What can hang from each mark:
Z_588: Z_418
Z_418: Z_409 Z_526 Z_978
Z_526: Z_588 Z_979
Z_979: Z_409 Z_526 Z_978
Z_978: Z_409 Z_418 Z_588

Every row comes from one small tree of marks. The marks that hang from a mark follow it in brackets, in the order of their numbers. Every link used is in the known rows. Which tree was each row made from?
In the rows, zero is written as 128.
Known rows:
Z_526(Z_588(Z_418) Z_979(Z_978(Z_409))): [124 109  80 178 146 123 117 123  95 154  63 128 174 121 165 158 127 146
 130 112 139  82 106]
Z_418(Z_409 Z_526 Z_978(Z_588)): [153 156  72 164 110 144 153 122 119 112  88 107 167 106 145 149 146 105
 112 144 117 154  73]
Z_979(Z_978): [143  85 115 169 105 123 114 133  81 105  59  76 138 150 164 123 113 150
  93 101 135  62  64]
Z_418(Z_526 Z_978): [143 126  87 169 112 133 138  86 116 123  76  99 155 123 149 120 157 127
  93 140 118 146  81]
Z_588(Z_418(Z_526(Z_979) Z_978(Z_409))): [113 125  68 173 136 137 145  96 115 160  90 129 161 122 141 131 155  92
 127 145 150 148  86]
Z_588(Z_418(Z_978)): [122  96  82 175 106 144 139 107  84 136  88 128 152 139 174 135 123 108
  82 138 154 144  75]
Z_978(Z_409 Z_418): [113  68  83 189 122 152 130 120  49 143  68 111 155 132 124  78 136 102
 129 140 171 102 107]
Z_979(Z_409): [112  75  98 177 106 105  90  91  82 126  88 102 135 110 141  76 131 142
 101 146 127  84  91]
Z_526(Z_588 Z_979(Z_409 Z_978)): [129  96  92 158 127 104  85  92 112 136  73 108 148  95 163 128 126 178
 125 114 111  67 112]
Z_979(Z_409 Z_526 Z_978): [138  52 110 153  75 123  99 108  98 122  91  65 127 116 119  86 111 149
  93 113 131  43 105]
Z_526(Z_588(Z_418(Z_409 Z_978)) Z_979): [137 136  66 160 144 149 124 116 129 147  80 149 169 110 185 171 113 137
 130 143 117 139  93]
Z_588(Z_418(Z_409 Z_526(Z_979) Z_978)): [129 144  83 158 135 152 158 118 147 149  91 132 155 123 162 156 127  96
 130 153 126 151  56]
Z_526(Z_588 Z_979): [141 132  85 158 139 122  88  99 113 134  62 119 176 116 152 136 121 179
 123 136 108 104 103]
Z_526(Z_979): [138 122  92 140 129 128  87 103 116 121  79  96 142 129 129 107 114 145
 134 138 125 108  66]
Z_418(Z_526(Z_588) Z_978(Z_409)): [132 125  57 207 140 126 140  94  94 141  62 119 183 107 155 124 179 129
 105 140 117 135 132]
Z_526(Z_588(Z_418(Z_978)) Z_979(Z_409)): [113 106  65 164 128 118 106  72 116 159  98 151 158  89 172 139 134 146
 117 144 125 132 121]
Z_588(Z_418): [114  98 104 176 110 130 129 119  82 142  76 123 167 150 156 131 116 128
  87 142 152 108  66]
Z_588(Z_418(Z_409 Z_526 Z_978)): [127 130  87 179 124 151 167 125 124 145  84 133 163 131 172 153 130  98
 105 152 128 144  59]
Z_418(Z_409 Z_526(Z_588 Z_979) Z_978): [157 164  70 162 150 149 139 110 161 133  74 124 167  98 170 158 141 136
 140 149  84 147  88]
Z_418(Z_978(Z_588)): [148 114  65 161  89 134 115 100  70 100  94 102 153 119 147 127 134 120
  85 127 150 153  94]
Z_418(Z_409 Z_526 Z_978): [151 143  83 174 130 153 151 125 136 119  76 105 148 119 165 132 139 109
 118 151  99 139  64]
Z_526(Z_588(Z_418)): [122 108  97 192 120 124 126 114  79 148  57 142 197 135 179 154 124 165
  77 138 129 101 104]

Which tree is each row?
[117 102 110 140 107 137 130  71 120 155  83 111 151 109 116  94 139 132
 132 149 138 118  90] -> Z_978(Z_418(Z_526(Z_979(Z_409))))
[130 119 106 147  79 137 150  90  77 137  79 108 193 119 106 128 144 132
  97 135 162 135  94] -> Z_978(Z_418(Z_526) Z_588)
[135  96  82 166 138 137 112 113  91 143  57 114 163 114 152 133 126 154
 141 108 140  81 118] -> Z_526(Z_588 Z_979(Z_978(Z_409 Z_418)))
[127  56 105 168  83 121 118 105  96 148  83 103 162 111 146 127 114 164
  77 112 129  47 130] -> Z_979(Z_409 Z_526(Z_588(Z_418)) Z_978)
[131  99  81 141 115 136 113 117  80 126  86  92 144 117 115 119 123 119
 149 106 169  96  88] -> Z_526(Z_979(Z_978(Z_409 Z_418 Z_588)))
[113  88  69 177 100 143 130 119  29 134  82 113 178 118 100  98 142  99
 122 132 193 120 119] -> Z_978(Z_409 Z_418 Z_588)
[163  83 109 129  65 172 145 146  90 112  84  75 159 131 111 136  89 130
 100 103 157  80  91] -> Z_979(Z_526 Z_978(Z_418(Z_409) Z_588))
[136 135  94 174 145 110 121 105 122 145  52 102 181 114 137 140 155 164
 132 122 108  80 101] -> Z_418(Z_526(Z_588 Z_979(Z_978(Z_409))))
[133 116  76 193 127 148 142 129  96 139  67 148 181 124 200 165 120 139
  89 143 121 128 100] -> Z_526(Z_588(Z_418(Z_409 Z_978)))
[120 119  98 128  85 128 133  69  99 146  97 112 175  94  93 116 145 129
 125 141 160 137 101] -> Z_978(Z_418(Z_526(Z_979(Z_409))) Z_588)
[127 128 105 141 109  98 111  85 127 133  87  86 154 102 113 120 149 147
 128 124 123  90  79] -> Z_418(Z_526(Z_979(Z_409 Z_978(Z_588))))
[123 110  81 160 132 105  78  81 112 143  80 124 160  89 148 113 129 176
 128 142 107  95 118] -> Z_526(Z_588 Z_979(Z_409))
[115  94  93 164 124 107 106  93 112 155  81 131 158 100 174 150 123 164
 117 118 128  76 105] -> Z_526(Z_588(Z_418) Z_979(Z_409 Z_978))
[144  97 122 169 111 150 160 137 105 134  49 101 162 131 172 147 119 148
 109 112 125  73  79] -> Z_979(Z_978(Z_418(Z_409 Z_526(Z_588))))
[129 107  79 179 120 160 151 139 103 132  89 134 145 137 185 147 110  95
 102 147 141 139  60] -> Z_588(Z_418(Z_409 Z_978))
[145 103 101 147 122 138 114 104 108 136  59 111 162 119 165 148 113 174
 124 107 129  87 103] -> Z_526(Z_588 Z_979(Z_978(Z_418)))
[131 138  84 163 147 139 118 127 126 151  70 146 182 119 170 166 107 153
 131 146 114 111  84] -> Z_526(Z_588(Z_418(Z_409)) Z_979)
[127  90  96 174  98 131 150 123  56 130  68  88 169 125 117 124 149 116
 115 102 172  85 101] -> Z_979(Z_978(Z_409 Z_418(Z_526) Z_588))
[135 134  69 161 128 118 116  56 139 147  85 122 159  82 153 127 164 149
 119 146  98 144 118] -> Z_418(Z_526(Z_588 Z_979(Z_409)) Z_978)
[144 151 105 188 141 131 143 138 130 137  47 118 195 118 161 150 136 158
 115 153  81  95  80] -> Z_418(Z_409 Z_526(Z_588))
[112  90  93 188 127 146 147 107  72 156  63 110 171 127 111  85 157 105
 131 144 159 107 107] -> Z_978(Z_409 Z_418(Z_526))
[150 159 105 142 131 131 134 137 147 119  74  89 161 117 130 152 125 134
 149 129 106  94  47] -> Z_418(Z_409 Z_526(Z_979(Z_978(Z_588))))
[139  67  99 142  57 116 101 106  81 114 103  68 144 104 101 102 116 147
  87 107 144  56 114] -> Z_979(Z_409 Z_526 Z_978(Z_588))
[126 116  95 195 130 136 134 139  91 144  57 147 193 131 187 163 113 154
  92 146 118  99  91] -> Z_526(Z_588(Z_418(Z_409)))
